Below is a small trained network, with its code and all its weights. Each question gives an input and a class and asks what happens when units are switched off, that is, made to give their printed mean instead of their output.

import numpy as np


def w(rows, s, z=0):
    codes = np.array(rows[::2]) - 128.0
    scale = np.full(codes.shape[1], s)
    scale[-1] = z or s
    return codes * scale


def f(y):
    return np.maximum(y, 0)


def log_softmax(a):
    a = a - a.max(-1, keepdims=True)
    return a - np.log(np.exp(a).sum(-1, keepdims=True))


def net(x, mask):
    res = np.array(x, float).reshape(1, 7) / 4 @ E
    y = f(res @ A[0][:, :-1].T + A[0][:, -1])
    res = res + np.where(mask, y, B[0][:, -1]) @ B[0][:, :-1]
    return log_softmax(res[-1] @ U[:, :-1].T + U[:, -1])


A, B = {}, {}
E = w([
[124,111,61,114,143,198,100],'x0',
[119,233,94,87,100,114,120],'x1',
[179,222,135,85,151,164,111],'x2',
[87,110,119,98,136,184,183],'x3',
[133,145,170,163,158,134,190],'x4',
[150,133,168,148,7,111,71],'x5',
[105,131,126,213,195,97,106],'x6',
],0.011)
A[0] = w([
[172,75,94,86,178,144,151,159],'N0',
[126,204,132,53,112,155,119,252],'N1',
[107,77,119,153,126,181,132,154],'N2',
[121,188,147,226,139,150,255,222],'N3',
[144,112,107,44,110,149,180,122],'N4',
[112,76,164,96,167,122,198,173],'N5',
[200,86,172,103,74,96,142,212],'N6',
[142,137,78,56,96,243,164,220],'N7',
],0.0087,0.0031)
B[0] = w([
[93,52,153,89,121,198,103,204],'N0',
[196,131,133,174,206,126,178,249],'N1',
[38,188,41,107,107,164,16,188],'N2',
[69,214,134,112,78,114,118,232],'N3',
[154,33,179,129,121,217,130,194],'N4',
[75,109,179,67,37,144,133,207],'N5',
[150,94,155,167,112,3,116,211],'N6',
[159,97,91,190,107,189,204,255],'N7',
],0.0068,0.0087)
U = w([
[200,84,125,109,134,213,184,119],'0',
[155,93,62,152,118,197,5,122],'1',
[171,245,138,140,174,106,132,207],'2',
[70,129,133,102,83,173,164,50],'3',
[119,84,169,121,129,47,174,229],'4',
[132,127,165,73,177,124,117,4],'5',
],0.011,0.0033)

Each question gives the input, the list of numbers given to net, and the class t.
The units are the neurons (one row each of A and B). Each row of codes is followed by its name. A weight is (code - 128) times the scale printed after its matrix; where a second scale follows, it is the last column's (A, B and U).
mask holds one flag per neuron, in row order. A switched-off neuron (its flag False) gives its mean, the last column of its row in B, instead of its output. The means were averaged over made-up inputs and are rounded, as every weight is.
A unit's drop is (log p(t) with every unit on - log p(t) with that unit switched off) / (log p(t) with every unit on - log p(t) with every unit switched off).
The circuit of an input: a set's keep is (log p(t) with only the set's units on - log p(t) with every unit switched off) / (log p(t) with every unit on - log p(t) with every unit switched off). Starting from all 8 units, units are removed one at a time, each time the one whose removal leaves the highest keep (on an exact tie, the one counted first), for as long as the keep stays at least 0.8.
units of the circuit, in order: the units of the circuit, biggest drop first
unit that matters most: the unit with the biggest drop
k most important neurons: the k neurons with the biggest drops, biggest first
drop when u is switched off: that unit's drop, to one decimal
input [4,8,-2,1,2,-5,0], class 0: unit that matters most : N7
input [4,-4,-3,0,2,-6,2], class 3: units of the circuit, in order : (N5 N3 N1)
input [3,-3,-2,-3,8,-5,-4], class 3: units of the circuit, in order : (N3 N5 N1)
input [5,1,5,-7,-4,5,8], class 2: units of the circuit, in order : (N0 N4)
input [6,5,-2,5,-3,5,-2], class 0: units of the circuit, in order : (N7 N1)
input [3,-5,2,-3,0,-7,1], class 1: units of the circuit, in order : (N2 N1)
input [0,-3,-4,4,2,4,7], class 1: 3 most important neurons : (N2 N6 N1)
input [-5,-3,6,-5,-7,6,-2], class 4: 3 most important neurons : (N6 N2 N3)
input [5,-3,5,0,5,6,8], class 2: units of the circuit, in order : (N0 N4)
input [1,1,5,-6,-6,1,3], class 2: 3 most important neurons : (N0 N4 N2)
input [-1,4,8,3,2,6,-4], class 0: 3 most important neurons : (N7 N4 N3)
input [3,-8,2,-2,1,-8,3], class 1: drop when N2 is switched off : 0.5
input [-2,-3,3,0,3,-8,1], class 3: drop when N3 is switched off : 0.2
input [6,8,7,-3,-6,6,1], class 2: units of the circuit, in order : (N1)
input [5,-7,-6,6,-1,8,-6], class 1: drop when N6 is switched off : 0.0
